Here is a tiny trained network, its code and every weight. The questions are about switching its units off for an input and a class, where a switched-off unit gives its printed mean instead of its output.

import numpy as np


def w(rows, s, z=0):
    codes = np.array(rows[::2]) - 128.0
    scale = np.full(codes.shape[1], s)
    scale[-1] = z or s
    return codes * scale


def f(y):
    return y / 2 * (1 + np.tanh(0.7978845608 * (y + 0.044715 * y**3)))


def log_softmax(a):
    a = a - a.max(-1, keepdims=True)
    return a - np.log(np.exp(a).sum(-1, keepdims=True))


def net(x, mask):
    res = np.array(x, float).reshape(1, 4) / 4 @ E
    y = f(res @ A[0][:, :-1].T + A[0][:, -1])
    res = res + np.where(mask, y, B[0][:, -1]) @ B[0][:, :-1]
    return log_softmax(res[-1] @ U[:, :-1].T + U[:, -1])


A, B = {}, {}
E = w([
[46,73,166,172,127,82,223],'x0',
[127,128,129,127,128,127,128],'x1',
[79,211,213,120,236,179,146],'x2',
[122,96,81,172,151,255,121],'x3',
],0.0096)
A[0] = w([
[150,213,163,103,145,2,100,131],'n0',
[102,135,161,138,132,28,180,31],'n1',
[134,176,124,126,128,180,121,63],'n2',
[71,66,156,162,153,133,216,57],'n3',
[174,33,58,136,58,129,89,21],'n4',
[111,81,122,113,109,103,146,79],'n5',
[149,59,87,138,67,88,119,254],'n6',
[115,131,131,132,159,176,140,18],'n7',
],0.018,0.0055)
B[0] = w([
[124,198,90,131,28,125,142,228],'n0',
[142,5,142,136,226,149,101,202],'n1',
[92,103,171,154,181,109,169,160],'n2',
[143,200,90,109,20,105,120,208],'n3',
[105,254,133,146,99,171,154,243],'n4',
[145,98,152,140,170,106,129,162],'n5',
[148,6,124,101,140,68,103,252],'n6',
[144,124,149,140,196,172,115,155],'n7',
],0.016,0.019)
U = w([
[146,133,99,123,69,106,97,190],'0',
[113,211,132,153,95,165,135,187],'1',
[128,2,213,157,244,112,95,4],'2',
],0.0085,0.0025)

Each question gives the input, the list of numbers given to net, and the class t.
The units are the neurons (one row each of A and B). Each row of codes is followed by its name. A weight is (code - 128) times the scale printed after its matrix; where a second scale follows, it is the last column's (A, B and U).
mask holds one flag per neuron, in row order. A switched-off neuron (its flag False) gives its mean, the last column of its row in B, instead of its output. The means were averaged over made-up inputs and are rounded, as every weight is.
A unit's drop is (log p(t) with every unit on - log p(t) with that unit switched off) / (log p(t) with every unit on - log p(t) with every unit switched off).
The circuit of an input: a set's keep is (log p(t) with only the set's units on - log p(t) with every unit switched off) / (log p(t) with every unit on - log p(t) with every unit switched off). Starting from all 8 units, units are removed one at a time, each time the one whose removal leaves the highest keep (on an exact tie, the one counted first), for as long as the keep stays at least 0.8.
units of the circuit, in order: the units of the circuit, biggest drop first
k most important neurons: the k neurons with the biggest drops, biggest first
drop when u is switched off: that unit's drop, to one decimal
input [7,2,5,-1], class 0: units of the circuit, in order	[n3 n4]
input [-7,-7,0,2], class 1: units of the circuit, in order	[n6]
input [4,3,8,-6], class 0: 2 most important neurons	[n0 n4]
input [8,6,-1,-3], class 2: 2 most important neurons	[n1 n4]
input [1,4,-7,-1], class 2: 3 most important neurons	[n6 n0 n3]
input [-6,5,1,-4], class 1: 2 most important neurons	[n6 n1]
input [-8,6,3,4], class 2: 2 most important neurons	[n4 n0]
input [3,-3,-5,0], class 2: 2 most important neurons	[n0 n6]
input [0,8,-2,5], class 1: units of the circuit, in order	[n1 n6]
input [7,-6,7,-2], class 0: 2 most important neurons	[n3 n4]
input [-3,1,1,6], class 2: 4 most important neurons	[n4 n0 n3 n2]
input [-2,-4,-7,3], class 1: 2 most important neurons	[n4 n1]
input [1,-7,-1,-3], class 2: 2 most important neurons	[n3 n4]
input [6,-4,-7,-5], class 2: units of the circuit, in order	[n1]
input [-6,3,6,5], class 2: drop when n4 is switched off	0.1
input [4,2,-8,-4], class 2: drop when n6 is switched off	0.1
input [-7,0,1,-6], class 1: drop when n4 is switched off	-0.1
